Below is a small trained network, with its code and all its weights. Each question gives an input and a class and asks what happens when units are switched off, that is, made to give their printed mean instead of their output.

import numpy as np


def w(rows, s, z=0):
    codes = np.array(rows[::2]) - 128.0
    scale = np.full(codes.shape[1], s)
    scale[-1] = z or s
    return codes * scale


def f(y):
    return np.maximum(y, 0)


def log_softmax(a):
    a = a - a.max(-1, keepdims=True)
    return a - np.log(np.exp(a).sum(-1, keepdims=True))


def net(x, mask):
    res = np.array(x, float).reshape(1, 7) / 4 @ E
    y = f(res @ A[0][:, :-1].T + A[0][:, -1])
    res = res + np.where(mask, y, B[0][:, -1]) @ B[0][:, :-1]
    return log_softmax(res[-1] @ U[:, :-1].T + U[:, -1])


A, B = {}, {}
E = w([
[43,43,195,24,194,141,82,22,206,171,204],'x0',
[130,132,128,123,132,127,136,128,131,128,132],'x1',
[221,190,51,102,178,242,21,51,219,44,32],'x2',
[52,217,98,91,22,157,242,70,155,10,194],'x3',
[72,45,233,228,220,150,215,90,110,16,30],'x4',
[96,236,237,22,216,220,92,226,32,97,144],'x5',
[225,84,212,42,44,219,253,121,154,211,59],'x6',
],0.0047)
A[0] = w([
[110,80,97,170,84,77,165,100,154,150,145,160],'n1',
[75,82,146,143,105,58,167,155,82,165,168,53],'n2',
[143,61,83,190,90,73,163,63,171,110,127,114],'n3',
[134,126,71,149,73,92,167,67,193,161,125,79],'n4',
[98,207,216,66,187,181,109,207,24,109,136,87],'n5',
[177,171,93,208,110,109,158,203,84,97,86,101],'n6',
[109,197,195,49,167,200,145,196,54,104,161,112],'n7',
[160,208,91,216,93,112,154,198,68,95,99,196],'n8',
[83,61,186,186,181,145,187,103,106,62,53,86],'n9',
[233,50,189,30,63,221,253,128,143,205,67,110],'n10',
[186,167,45,57,65,104,58,160,146,222,215,123],'n11',
[186,161,116,91,186,195,66,100,187,83,82,46],'n12',
[186,102,180,116,186,126,54,175,85,188,88,92],'n13',
[106,73,199,199,182,166,172,96,124,53,55,75],'n14',
[199,171,94,186,67,122,187,206,56,123,53,97],'n15',
[76,54,189,57,160,137,115,70,189,177,182,156],'n16',
[55,96,147,150,131,66,174,174,47,170,188,96],'n17',
[39,182,102,106,36,142,206,75,134,29,206,255],'n18',
[167,48,48,190,69,70,164,65,201,158,118,33],'n19',
[140,81,135,186,186,80,58,167,96,192,108,173],'n20',
[86,88,174,133,100,70,196,162,104,193,177,89],'n21',
[75,43,177,51,156,169,133,56,193,184,191,119],'n22',
[93,104,189,128,108,90,190,170,62,200,203,65],'n23',
[173,138,96,109,127,204,92,58,208,99,55,70],'n24',
[151,58,80,195,68,69,139,58,182,163,115,33],'n25',
[88,80,198,196,183,109,166,98,113,41,64,143],'n26',
[187,47,144,153,206,101,56,182,123,233,80,90],'n27',
[87,134,120,87,170,91,79,79,151,164,177,226],'n28',
[87,197,153,54,107,149,172,127,101,41,161,128],'n29',
[101,111,187,109,104,72,196,183,74,185,170,55],'n30',
[47,102,138,86,187,108,78,58,158,106,169,133],'n31',
],0.0055,0.0032)
B[0] = w([
[70,113,129,182,187,162,104,122,142,154,93,194],'n1',
[187,175,59,157,156,200,105,50,112,84,65,178],'n2',
[37,126,162,167,178,155,113,168,122,199,137,200],'n3',
[71,156,170,176,142,156,146,177,120,202,125,183],'n4',
[22,94,164,176,172,201,64,148,93,226,114,199],'n5',
[106,73,160,75,57,57,65,105,97,81,66,182],'n6',
[18,95,178,196,168,186,87,146,131,199,97,197],'n7',
[89,46,160,77,73,47,79,144,119,66,86,206],'n8',
[156,215,78,49,63,122,156,188,57,211,185,196],'n9',
[172,9,2,156,238,22,39,228,111,73,225,254],'n10',
[129,234,103,45,65,117,185,187,35,225,181,220],'n11',
[171,200,63,173,139,223,96,61,109,72,55,176],'n12',
[135,168,212,208,158,111,220,167,218,133,131,180],'n13',
[161,239,82,32,66,131,144,178,26,202,201,194],'n14',
[74,70,206,72,45,63,68,101,115,82,47,196],'n15',
[109,98,173,106,51,71,120,153,81,69,61,210],'n16',
[210,171,53,165,154,192,88,78,93,59,70,195],'n17',
[196,143,173,202,184,65,237,195,223,87,156,243],'n18',
[26,122,188,188,160,217,84,125,113,226,95,207],'n19',
[188,154,166,192,167,66,213,175,209,93,168,194],'n20',
[212,191,74,162,134,188,133,65,116,54,58,194],'n21',
[109,100,171,87,32,54,112,129,92,69,40,210],'n22',
[190,196,74,153,146,206,104,52,107,66,61,193],'n23',
[197,207,77,184,138,192,134,71,104,66,58,185],'n24',
[40,125,158,186,153,208,86,135,124,228,103,195],'n25',
[150,210,68,55,78,108,137,206,39,192,202,205],'n26',
[195,198,208,190,120,78,240,158,219,99,131,200],'n27',
[129,98,114,104,108,61,116,176,58,92,102,194],'n28',
[88,127,196,210,188,121,193,192,206,143,149,183],'n29',
[190,194,75,155,145,206,98,43,115,77,46,186],'n30',
[139,64,127,109,60,60,87,138,87,63,75,186],'n31',
],0.0051,0.0083)
U = w([
[218,211,50,169,145,253,95,15,114,52,26,16],'0',
[16,89,214,185,175,218,78,146,115,234,106,66],'1',
[175,228,86,24,26,109,178,177,31,236,215,40],'2',
[103,27,220,61,17,28,77,110,99,39,28,28],'3',
[202,152,224,210,168,72,240,161,231,88,162,91],'4',
[145,44,29,167,223,47,44,176,98,63,204,246],'5',
[146,123,123,137,140,109,141,139,106,117,117,248],'6',
[181,30,200,27,104,184,136,24,198,154,230,3],'7',
],0.0056,0.0045)

Each question gives the input, the list of numbers given to net, and the class t.
The units are the neurons (one row each of A and B). Each row of codes is followed by its name. A weight is (code - 128) times the scale printed after its matrix; where a second scale follows, it is the last column's (A, B and U).
mask holds one flag per neuron, in row order. A switched-off neuron (its flag False) gives its mean, the last column of its row in B, instead of its output. The means were averaged over made-up inputs and are rounded, as every weight is.
A unit's drop is (log p(t) with every unit on - log p(t) with that unit switched off) / (log p(t) with every unit on - log p(t) with every unit switched off).
The circuit of an input: a set's keep is (log p(t) with only the set's units on - log p(t) with every unit switched off) / (log p(t) with every unit on - log p(t) with every unit switched off). Starting from the 12 units with the biggest drops (on a tie, the unit counted first), units are removed one at a time, each time the one whose removal leaves the highest keep (on an exact tie, the one counted first), for as long as the keep stays at least 0.8.
units of the circuit, in order: the units of the circuit, biggest drop first
unit that matters most: the unit with the biggest drop
k most important neurons: the k neurons with the biggest drops, biggest first
drop when u is switched off: that unit's drop, to one decimal
input [-3,-6,2,8,6,3,1], class 4: units of the circuit, in order -> n18
input [-4,-2,0,4,8,5,8], class 2: 3 most important neurons -> n14; n9; n26
input [7,-6,4,-7,-6,1,0], class 3: units of the circuit, in order -> n22; n16
input [8,8,0,-1,6,-1,-7], class 3: units of the circuit, in order -> n31; n22
input [8,-6,-5,8,0,-1,-5], class 3: 2 most important neurons -> n31; n22
input [0,-1,-6,0,-3,8,-4], class 1: 2 most important neurons -> n5; n7
input [-3,6,2,-7,3,5,-1], class 4: units of the circuit, in order -> n27; n13
input [6,6,2,-5,-7,8,-7], class 1: 3 most important neurons -> n5; n7; n10
input [0,-5,-3,1,7,-7,8], class 5: 2 most important neurons -> n10; n11
input [-6,1,-5,-7,7,-4,-2], class 2: 4 most important neurons -> n26; n9; n14; n18
input [0,-2,1,6,-5,0,-5], class 4: units of the circuit, in order -> n18; n29
input [-5,7,-6,3,7,-2,3], class 2: 2 most important neurons -> n9; n26
input [-3,-5,1,0,-2,7,8], class 5: 3 most important neurons -> n10; n19; n25
input [7,-7,6,-2,8,3,4], class 2: unit that matters most -> n14
input [-1,6,0,-7,-1,3,6], class 4: 2 most important neurons -> n27; n13
input [-2,-7,-5,-6,-7,-5,-5], class 2: 2 most important neurons -> n11; n10
input [-3,-5,1,1,-7,-8,6], class 1: units of the circuit, in order -> n19; n25
input [-3,2,6,1,-7,-3,2], class 2: drop when n17 is switched off -> 0.3
input [1,-2,2,1,-1,-4,7], class 5: drop when n22 is switched off -> 0.0
input [-7,-4,7,-7,-8,2,-3], class 2: units of the circuit, in order -> n11
